Here is a tiny trained network, its code and every weight. The questions are about switching its units off for an input and a target symbol, where a switched-off unit gives its printed mean instead of its output.

import numpy as np


def w(rows, s, z=0):
    codes = np.array(rows[::2]) - 128.0
    scale = np.full(codes.shape[1], s)
    scale[-1] = z or s
    return codes * scale


def f(y):
    return y / 2 * (1 + np.tanh(0.7978845608 * (y + 0.044715 * y**3)))


def softmax(a):
    e = np.exp(a - a.max(-1, keepdims=True))
    return e / e.sum(-1, keepdims=True)


def log_softmax(a):
    a = a - a.max(-1, keepdims=True)
    return a - np.log(np.exp(a).sum(-1, keepdims=True))


def net(x, mask):
    ids = ['αβζηθλμξπτφψω'.index(c) for c in x.split()]
    T = len(ids)
    res = E[ids] + P[:T]
    u = 0
    for l in range(2):
        q, k, v = (res @ M[l].T for M in (Q, K, V))
        z = softmax(np.where(np.tri(T) > 0, q @ k.T / 2**0.5, -1e9)) @ v
        res = res + np.where(mask[u], z, O[l][:, -1]) @ O[l][:, :-1]
        u += 1
        y = f(res @ A[l][:, :-1].T + A[l][:, -1])
        res = res + np.where(mask[u : u + 16], y, B[l][:, -1]) @ B[l][:, :-1]
        u += 16
    return log_softmax(res[-1] @ U[:, :-1].T + U[:, -1])


Q, K, V, O, A, B = {}, {}, {}, {}, {}, {}
E = w([
[57,95,120,80,150,140,63,92,88],'α',
[174,106,225,85,67,159,126,182,111],'β',
[66,153,145,154,133,131,93,137,78],'ζ',
[139,73,182,75,148,76,178,213,153],'η',
[58,113,101,48,75,49,145,85,132],'θ',
[206,207,143,74,176,181,255,88,44],'λ',
[127,105,152,123,216,93,76,102,25],'μ',
[136,56,126,131,137,139,48,152,114],'ξ',
[151,177,115,74,145,124,105,114,203],'π',
[190,145,145,187,80,120,114,94,106],'τ',
[110,130,148,156,128,120,49,149,147],'φ',
[143,88,198,100,95,202,165,184,159],'ψ',
[109,74,149,159,148,108,88,170,65],'ω',
],0.021)
P = w([
[45,119,217,200,167,125,89,133,127],'0',
[60,170,188,158,116,103,67,125,144],'1',
[110,156,167,135,120,95,59,100,133],'2',
[155,153,172,125,116,93,66,95,128],'3',
[110,173,138,119,66,145,123,117,101],'4',
[120,177,124,106,55,158,134,117,94],'5',
[160,181,138,113,63,155,140,115,96],'6',
[184,175,126,86,63,158,146,104,85],'7',
[254,174,134,91,68,141,132,91,91],'8',
],0.01)
Q[0] = w([
[137,162,221,2,55,139,22,134,28],'0.h0',
[81,83,53,253,198,126,192,101,208],'0.h0',
],0.032)
K[0] = w([
[215,145,106,73,57,116,216,102,154],'0.h0',
[51,103,144,161,141,137,3,151,125],'0.h0',
],0.029)
V[0] = w([
[104,147,187,156,80,79,236,4,164],'0.h0',
[115,92,170,90,116,37,223,174,204],'0.h0',
],0.012)
O[0] = w([
[92,126,70,135,80,3,139,78,167,247],'0.h0',
[168,158,143,66,87,65,82,188,130,76],'0.h0',
],0.0068,0.013)
A[0] = w([
[133,155,37,133,115,148,45,221,69,111],'0.n0',
[102,124,97,152,160,254,81,120,132,62],'0.n1',
[95,139,52,91,45,181,157,150,98,133],'0.n2',
[188,124,67,114,130,119,66,141,108,64],'0.n3',
[163,70,88,147,72,154,98,168,180,90],'0.n4',
[141,23,117,136,70,161,169,154,232,19],'0.n5',
[155,198,145,246,78,114,164,190,137,21],'0.n6',
[91,123,73,152,201,64,190,150,192,1],'0.n7',
[154,100,142,62,93,151,138,95,127,141],'0.n8',
[171,128,99,196,243,159,148,124,160,34],'0.n9',
[112,47,126,178,104,188,82,159,174,89],'0.n10',
[95,133,207,139,131,92,179,102,172,9],'0.n11',
[134,130,114,108,190,235,116,160,253,66],'0.n12',
[144,191,64,100,125,198,33,118,105,126],'0.n13',
[114,18,53,78,204,191,113,136,159,94],'0.n14',
[117,94,71,117,121,130,79,122,175,81],'0.n15',
],0.0078,0.0053)
B[0] = w([
[142,115,177,78,172,26,119,105,148,181],'0.n0',
[128,197,125,180,95,158,73,154,136,153],'0.n1',
[189,110,163,136,154,110,115,112,129,181],'0.n2',
[84,143,151,120,100,133,189,157,138,120],'0.n3',
[57,146,117,114,112,174,131,95,122,126],'0.n4',
[98,79,181,62,172,146,164,78,203,97],'0.n5',
[139,109,113,72,169,118,88,82,52,253],'0.n6',
[180,157,161,97,155,208,103,153,82,119],'0.n7',
[132,136,127,171,119,124,139,100,153,192],'0.n8',
[90,86,113,35,86,75,179,182,85,110],'0.n9',
[158,82,98,130,151,90,91,56,153,164],'0.n10',
[76,130,107,99,136,165,132,107,87,136],'0.n11',
[139,84,4,55,145,170,60,95,157,135],'0.n12',
[198,86,130,144,159,102,161,172,101,130],'0.n13',
[117,150,157,104,164,104,94,90,65,134],'0.n14',
[101,146,171,179,118,120,203,141,119,147],'0.n15',
],0.014,0.0027)
Q[1] = w([
[103,88,138,35,177,211,190,217,173],'1.h0',
[98,128,3,75,107,143,186,138,185],'1.h0',
],0.029)
K[1] = w([
[69,41,189,134,113,127,9,252,150],'1.h0',
[20,101,119,177,215,88,66,116,79],'1.h0',
],0.024)
V[1] = w([
[92,160,98,72,230,189,168,150,210],'1.h0',
[154,173,72,172,253,72,166,164,141],'1.h0',
],0.012)
O[1] = w([
[119,74,108,70,2,121,89,152,111,4],'1.h0',
[93,135,77,147,79,185,164,159,98,107],'1.h0',
],0.0066,0.025)
A[1] = w([
[98,82,126,89,170,160,178,145,212,151],'1.n0',
[127,175,104,94,139,74,127,157,128,96],'1.n1',
[124,156,64,123,112,101,126,207,160,93],'1.n2',
[173,77,143,69,197,127,121,183,126,127],'1.n3',
[117,247,124,70,125,201,143,136,204,132],'1.n4',
[98,61,91,129,114,105,152,118,174,10],'1.n5',
[154,53,64,175,140,141,92,248,84,120],'1.n6',
[132,169,124,91,126,96,176,164,101,43],'1.n7',
[137,127,126,37,155,112,157,202,151,32],'1.n8',
[167,159,41,60,196,109,128,189,169,2],'1.n9',
[30,158,164,82,122,191,142,163,71,91],'1.n10',
[199,132,119,64,93,132,91,99,124,87],'1.n11',
[118,99,137,102,91,83,108,156,132,142],'1.n12',
[115,87,171,163,137,181,115,186,49,24],'1.n13',
[128,149,132,128,129,236,87,118,112,104],'1.n14',
[120,142,96,204,95,158,69,231,199,84],'1.n15',
],0.012,0.0055)
B[1] = w([
[129,134,91,89,125,95,96,131,63,148],'1.n0',
[169,102,154,91,129,117,122,105,93,204],'1.n1',
[64,107,197,118,189,116,147,111,102,148],'1.n2',
[110,120,136,165,45,163,147,84,157,254],'1.n3',
[122,76,122,162,70,120,125,128,137,169],'1.n4',
[101,124,157,128,142,100,95,202,185,136],'1.n5',
[195,25,131,142,190,131,192,130,128,165],'1.n6',
[89,122,114,99,151,99,62,184,199,173],'1.n7',
[78,159,87,179,167,123,58,148,212,174],'1.n8',
[101,80,131,103,156,169,187,221,108,168],'1.n9',
[132,121,100,65,162,172,214,100,180,135],'1.n10',
[106,118,116,124,160,110,132,126,75,170],'1.n11',
[136,128,78,118,110,168,152,125,113,190],'1.n12',
[3,113,173,122,125,104,59,208,52,146],'1.n13',
[119,171,127,62,107,117,73,70,177,146],'1.n14',
[202,232,145,164,79,136,173,201,116,157],'1.n15',
],0.017,0.0067)
U = w([
[132,126,148,102,175,172,88,99,157,38],'α',
[129,58,254,137,116,167,166,94,181,114],'β',
[91,158,116,142,104,119,154,144,126,162],'ζ',
[109,90,123,149,156,131,120,151,193,92],'η',
[138,112,161,78,152,21,158,141,136,163],'θ',
[115,107,128,88,166,162,202,104,194,85],'λ',
[108,93,173,95,181,161,153,126,125,45],'μ',
[152,57,146,117,197,172,99,111,149,42],'ξ',
[120,56,90,158,123,96,188,172,95,224],'π',
[110,122,84,233,236,141,142,101,137,162],'τ',
[197,100,136,142,175,159,84,150,169,76],'φ',
[95,82,84,132,76,112,126,73,135,184],'ψ',
[140,74,188,178,173,133,70,162,105,2],'ω',
],0.0054,0.0065)

Each question gives the input, a string of symbols that net reads in full, and the target symbol t.
The units are the heads (2 rows each of Q, K, V and O) and the neurons (one row each of A and B). Each row of codes is followed by its name. A weight is (code - 128) times the scale printed after its matrix; where a second scale follows, it is the last column's (O, A, B and U).
mask holds one flag per unit, layer by layer, with each layer's heads first. A switched-off unit (its flag False) gives its mean, the last column of its rows in O or B, instead of its output. The means were averaged over made-up inputs and are rounded, as every weight is.
A unit's drop is (log p(t) with every unit on - log p(t) with that unit switched off) / (log p(t) with every unit on - log p(t) with every unit switched off).
The circuit of an input: a set's keep is (log p(t) with only the set's units on - log p(t) with every unit switched off) / (log p(t) with every unit on - log p(t) with every unit switched off). Starting from the 12 units with the biggest drops (on a tie, the unit counted first), units are removed one at a time, each time the one whose removal leaves the highest keep (on an exact tie, the one counted first), for as long as the keep stays at least 0.8.
circuit, biggest first: the units of the circuit, biggest drop first
k most important neurons: the k neurons with the biggest drops, biggest first
k most important neurons of layer l: the k neurons of layer l with the biggest drops, biggest first
drop of u: that unit's drop, to one decimal
input λ τ τ τ φ φ, target ζ: 2 most important neurons -> [1.n15; 0.n6]
input α θ τ τ ξ β ξ, target β: circuit, biggest first -> [0.h0; 1.n3; 1.h0]
input α ω ω μ, target μ: 3 most important neurons -> [1.n10; 1.n13; 0.n9]
input β τ τ ξ β ζ, target β: most important neuron -> [1.n3]
input ω ω θ ζ, target θ: circuit, biggest first -> [0.h0; 1.n1]
input θ ω τ φ τ λ π, target ψ: 3 most important neurons -> [1.n4; 0.n7; 1.n9]
input τ β τ β ω ξ, target β: circuit, biggest first -> [0.h0; 1.n3; 0.n0]
input μ φ ξ, target ξ: 4 most important neurons of layer 0 -> [0.n12; 0.n1; 0.n14; 0.n10]
input α τ τ β τ φ τ ξ ξ, target τ: circuit, biggest first -> [1.h0; 0.h0]
input β τ τ ω π, target π: 2 most important neurons -> [1.n9; 1.n4]
input τ τ ψ ω, target ψ: 3 most important neurons -> [1.n3; 0.n0; 1.n12]
input τ τ τ τ β η ω, target η: 2 most important neurons -> [1.n8; 1.n7]
input τ ζ ψ ξ φ, target ψ: 2 most important neurons -> [1.n3; 0.n0]
input π τ τ π τ β φ, target β: circuit, biggest first -> [0.h0; 1.n3; 1.h0; 0.n13]
input τ τ τ λ ω φ α τ π, target ψ: 2 most important neurons -> [1.n4; 0.n15]
input τ ω π α, target π: most important neuron -> [0.n13]
input φ ζ α, target α: 3 most important neurons -> [1.n14; 0.n1; 0.n14]
input φ μ ω φ μ φ, target φ: 3 most important neurons -> [0.n1; 1.n15; 1.n6]
input τ β β λ φ, target ζ: 3 most important neurons -> [1.n15; 0.n6; 1.n6]
input λ θ τ ξ η, target ψ: 2 most important neurons of layer 1 -> [1.n0; 1.n3]
input ω μ ω, target ω: 2 most important neurons -> [1.n13; 0.n1]
input β π φ η ζ, target η: 3 most important neurons of layer 0 -> [0.n0; 0.n3; 0.n13]
input β ψ τ ζ β φ η ω φ, target η: 2 most important neurons of layer 0 -> [0.n3; 0.n0]
input τ ω ω τ η ω ζ α, target η: 3 most important neurons of layer 1 -> [1.n8; 1.n7; 1.n3]
input ω β τ θ τ τ φ η, target η: drop of 1.n7 -> 0.2
input φ η ω ω, target η: drop of 1.n7 -> 0.2
input ω θ ω β ω, target β: drop of 1.n3 -> 0.6
